Each row has two labels, one from each of two sets.
[ -8   4   1 -10 -10   5  -7  -6 -12  -5  10 -15  -3   6   4   6   1 -18
  -2   3   0   1   0  -6  -8  -1   0  -2 -16 -10  -3   1  10   3   9   4
  -5  -7   0   1   2  -1   8] : <50>/j22
[-10   8   1  -5  -7   6  -5   0 -13  -1   7 -12   4   0   0  18   9 -16
  -4   6  10   3  -7  -3  -1  -1  -9   0 -35  -8  -4   0  -2  11   0  -2
 -25  -3   1  -2  -3  -7   2] : <50>/j22
[  3  -4   0   7  -2   8 -10   4   8  -5  -4  -3  10  -7  15   8  -1   3
  14   1  -4 -11 -11   1   9  10 -20   0  22   3 -22   3   1  -5 -19  -2
 -18  13   6  -1  -2   2   2] : <58>/J80
[  5   1  -2   4   3   2  -2  13   7   1   0  -2   7   0   8   2  -1   1
  11   3  -1 -11  -4  -1   9   5   0  -1  32   8 -15   7   7  -8 -14   1
   2  17  -1   0  -1   4  15] : <58>/J80
[  7   3  -2   0  -3   4  -2   5   6   1  -7   1   4  -6   6   5  -2   7
   6   2  -3  -2 -15   0  15   0  -4  -1  17   3  -4   3  11  -9  -7   5
   1   7  -1  -3  -1   4  10] : <58>/J80
[  4   0  -1   0  -8   8 -18  -4   1  -3   2 -20   4  -5  21   5  -2  -2
  21  -2  -4 -11 -11   1  17   3 -15  -2  39   2 -19   2  17 -16  -6   2
   2   6   2  -4   2   7  14] : <58>/J80
[  5  -2   0   5   4  -1  -2   6   4  -5  -8   4   4  -3  -1   2  -2  13
  10  -2  -1 -11  -3   1  13   0 -11  -6   8   3  -5  -2  -6  -6  -6  -2
 -16   7  -2  -2  -2   5  -6] : <55>/J80
[  3   2   2  -1  -3   0  -2   7   1  -2  -3   1   6  -6   4   8  -6   1
  12   3   1 -10  -8  -1  15   1 -12   0   9  -3 -10  -1   1  -7  -9 -11
 -16  12   1  -6  -1   8   2] : <58>/J80
[  1  12   1   7  -5   2   2  10 -11   1   3  -9  -1  -2  -1  17   3  -3
   9  13   2 -14   0  -2  23   1   8   1  16  -3  -3   5  10  -6  -5   9
  14   4   2   0   3  14  17] : <50>/J80
[ -5   5  -1   4   0   5  -1   2  -6  -1   7 -12   6   0   4  12   4 -10
   3   8  -2  -7  -6   0   8   3  -7  -4  -7  -4 -12   1   0   1  -6  -2
 -24   4   1  -3  -2   1   9] : <58>/j22
[ -3  -5   0  -4   0   5 -15   5   1  -3   4  -5   9  -2  11  12   1  -4
   7   2   0 -10  -9   1  -3   5 -16  -1   2   2 -22   3  -1   3  -6   0
 -37   8   6  -5  -2   2   5] : <58>/j22
[ -2  -1   3 -11 -13  10 -18   5   2  -4   4 -19  10  -1  13  10   5 -16
  -1   4  -3  -6  -9  -7   2  -2  -7  -3   0  -1 -21   2  10   6  -3   0
 -16  10   6   0   2  -1  22] : <58>/j22
[ -6  -9  -3   3   6  -3  -9  -5   1  -1   4 -10   2  -5   9   5   3 -12
  11   0   1  -2   2  -4 -15   2   0  -2  12  -4 -18   1   4   5  -8   3
   2   5   5  -1  -3  -5   6] : <58>/j22
[ -1  13  -2  -1 -15  10  -7  -2  -2  -1  -5 -14   3  -1   7  13  -4   5
  13   8  -2 -13 -13  -4  39  -3 -11  -1  27   2  -9   2   8 -14  -2   1
   0   3   1  -3   5   9  13] : <58>/J80
[ -1   3   1  -1  -4   1  -6  -2  -5   0   6 -10  -4   3   0   3   2 -11
   0   4  -1   1   1  -2   7   3   2  -1   6  -3  -1   5   6   3   4   1
  10 -11   1   1   1   2   3] : <50>/j22
[  3   2   0  -1 -11   7 -16   1  -3   1   2 -17   8  -3  12   8   0  -5
  16   4  -4 -14 -11  -2  21   2 -13  -2  31   0 -21   2  10  -5  -3   3
  -7   4   1  -3   0   8  16] : <58>/J80
[ -7  -7  -5   5   6   1  -4  -5  -3  -1   3  -5   6  -5   9   5   1  -8
  18   2   0   0  -6  -3  -8   7 -12  -3   2   0 -15  -2  -3   0  -8   2
 -11   7   2  -1  -5  -4  -2] : <58>/j22
[ -7   0   1   1  -2   1  -3 -12 -15   1  14 -13  -5  -2   0   7   4 -14
   8   3   1   2   6  -3  -5   0   0   1 -17  -7  -2  -3   6   3   7   1
   4 -13  -3  -2  -4   0  -1] : <50>/j22
[  3  -4   5 -11 -15   7 -11  -2   7  -1   2  -7  11  -3  10  -3  -1  -3
  -4  -2  -7   4  -9  -1  -9  -2 -17  -2  -5   4  -9  -4   0   0  -2  -2
 -28   9   1  -4  -1  -3   3] : <58>/j22
[ -6  12   1  -5  -5   8   5  -6 -21  -9   4 -10  -1  -1   2  15   4 -13
   5   8   3  -9  -7  -4  12  -3  -6  -2 -28  -6   4   2   2  -1  -1   3
 -16  -2   0  -4   0  -2   3] : <50>/j22
[ -4   3  -4  -2  -2   8  -4  -2  -1  -1   3 -16   7  -6  13   9   3 -18
  10   6  -5   2  -7  -8  -4   2  -5   1   8  -2 -16   4  13  -6 -10   2
   2  13   1  -5   0  -3  23] : <58>/j22
[ -7   6   1   4   1   8  -7  -7 -12   1   8 -14   3   2   4  14   4 -14
   7   7   1  -1  -6  -6   1   2  -5   1 -14  -8  -6  -1   1   5  -1   2
  -5  -5   4  -1  -5  -5   4] : <50>/j22
[ -5  -1  -3  -5 -11   7 -10 -17  -3   2   4 -20   2   3  12   3  -2  -6
  10  -1  -5   2  -7  -3   3   1 -15  -1   4  -2  -9  -4   7  -4   5   2
  -5  -6   6  -2   3   1   3] : <58>/j22
[ -5  -4   1  -6  -6   9 -15  -2   1   0   2 -13   9  -4  16   7  -2  -8
   9  -2  -1  -2  -9   0   2   1 -21  -1  13  -2 -20  -1   6  -1  -5   1
 -23   8   4  -3 -16  -1   8] : <58>/j22
[  1   8   1  -4 -12   1  -7  -6 -12   0   9 -15  -3  -2   5  10   0  -8
  11   8   2  -6  -4  -2  19  -3  -7  -1   7  -3  -4  -1   9  -3   5   3
  -2  -9   0  -3   5   9  10] : <50>/J80
[ -8  -3  -1   1  -2   3 -13   4  -2  -2   7  -8   3  -1   8   9   1  -9
  12   1  -4  -6  -7  -5  -7  10 -13  -3   4   0 -18   3  -2   1  -7   2
 -25  14   6  -2  -4   1   4] : <58>/j22
[  4  -3  -6  14   7   2   2   4  -2   1  -4  -8  10  -3  20  13  -3  -9
  24   8   0  -5  -9  -4  15   9  -2  -3  39  -4 -20   4   8  -5 -22   1
  31   9  -3  -1  -2  -8  11] : <58>/J80
[ -4 -12  -9  -3   2   6  -8  -4   6   0   5 -11   7  -6  13   2   2  -9
  12  -1  -3   3  -4  -3 -17   4 -14   0   8   3 -15   1   8  -3  -8   1
  -8   8   4  -3   1  -4   8] : <58>/j22
[  1   4   0 -10 -14   5 -12  -3   0  -2   0 -10   6  -4   8   0  -2  -1
   1   3  -1  -3  -7  -3  16   0  -2   1  15   1  -4   3  13  -3   6   3
  -5   3   0  -3   6   6  19] : <58>/J80
[-12   2  -2  -6   3   3   2  -6  -4   1  11 -10   1   4   4  11   1 -23
   0   8  -1   6   3  -7 -14   4   8  -2 -22  -8  -1   5   4  11  -4  -1
  12  -9   2   2  -1 -11   5] : <50>/j22
[  0  12   3  -2 -12   5   0   1 -13   1   5  -9   7  -5   2  12   4  -5
   8  12  -1  -4   4  -2  19   1   0   0   1   7  -2   3   9  -7   1   5
   4  -2  -1  -3   4  11  22] : <50>/J80
[ -5 -11   0  -5  -1   6 -15  -6   3  -1   3 -13   5   5  10  10  -2 -12
  -4   2  -4   2  -5  -2 -10   8  -8  -2  -5  -3 -10  -3   2   8   1  -1
 -15   3   4   0  -3  -6   3] : <58>/j22

Each row has two labels, one from each of two sets.
[  2  -1 -18  -6  -1   2  -2   6 -38   0  10  -7   5  -4   5  -2   6  -7
  -1   5  48   8  -8   4 -20  -7  -2 -23   0 -12   2   1   0  21   4  11
 -11   8   3   0  10   6   1] : (84)/<64>
[ -2  -2 -17  -5  -2   3  -4  -2 -26   1   1   3   2  -4   1  -3   4  -2
  22   7  29  -9 -15   5  -4   1  -2 -25   2   6  -6  -4   2   9   2  21
  11   3  24   1   5   6  -2] : (86)/<64>
[ -1   2   6   4   0  -1  -2 -12  33  -1 -12   1  -2  -6   0   1  -2   2
  13   1 -14 -20   6  -4  17   6   4  -5  -1  15  -1   9   2 -10 -13   8
  11  -2 -21  -2   4  -2   2] : (87)/<62>
[  3  -2 -19  -4  -3   1  -4   0 -48   1   6  -1   1  -2   2  -4   4  -2
  10   5  42  -2 -10   3  -8  -8  -3 -30   1  -4  -4  -2   0  19   7  20
   2  10  18   2   8   9   1] : (84)/<62>
[-11  -1   5  -1  -2   5  -3  -3  48  -7  -7   4  -3  -7   1   2   1  -6
   8   3   9   2   2   0   5  20   1  -7  -3  10  -2   4   6  -9 -24   0
   9 -13 -21   4   3  -6   5] : (87)/<64>
[  4   0 -11   4   3  -1  -2 -10  12  -2  -3   2   1  -4   1  -3   1  -6
  25   8  25 -33  -8   2   1   1  -1 -26   4  12   2   6   2   1  -4  22
   5   1  -4  -5  15   6  -4] : (86)/<62>
[ 14   0 -14   2   3  -9  -1  -4 -48   5   5 -11   2  -2   2  -3   4  -1
   1   3  36 -15  -2   3  -3 -24  -3 -21   4  -9   2   8  -4  23  14  17
 -14  16  -2  -3  16  10   1] : (84)/<62>
[  0  -2 -22  -3   2   0  -2   5 -24  -3  11  -3   4  -6   4  -3   4 -10
   7   3  48  -4 -15   6 -24  -5  -2 -30   2  -8   2   1   1  17   4  16
  -9   4   7  -1  14   9  -1] : (84)/<59>
[ -7   0  -4  -6  -5   6  -2   7   7  -2   5  -7   0  -2   1   2   3  -1
  -6   4  28  23  -7  -2 -18   7   0  -5   4  -8  -1   5   1  11  -6  -4
  -9   2 -16   5  -1  -4   6] : (75)/<64>
[ -8   0   1  -1  -3   2  -3  -5  32  -4  -8   8  -1  -6  -3   0  -1  -3
  14   2   8  -4   0   5  10  13   1 -15  -2  15  -6  -4   5  -8 -19   9
  21 -15   9   2  -1  -1  -4] : (87)/<64>
[ -5  -4 -17  -5   0   6  -2  12  -6  -5  13  -2   3  -1   4   0   3  -9
   5   3  43  13 -19   2 -31   5   0 -13   0 -10   1  -5   3  16   5   5
 -10   1  10   3   2   0  -2] : (84)/<64>
[  0  -1 -17  -4  -1   2  -3   2 -34   3   8  -3   2  -4   1  -4   5  -4
   6   3  48   3  -9   6 -12  -4  -2 -25   2  -5  -1  -2   1  17   2  14
   0   3  12   4   8   6   0] : (84)/<64>
[  8  -1 -17   0   4  -5  -1  -3 -36   2   7  -3   2  -7   4  -3   3  -6
   8   3  46 -16  -6   4  -8 -14  -2 -28   1  -4   5   6  -3  16   9  19
 -10  11   1  -4  18   9  -2] : (84)/<59>
[  6  -1 -21  -7  -1   3  -2   3 -48   4  10  -6   5   1   3  -2   4   0
   4   7  35   4 -13  -2 -17 -13  -3 -16   2 -12  -2   3  -5  23  17  16
 -13  22  13   5   6   7  -2] : (84)/<62>
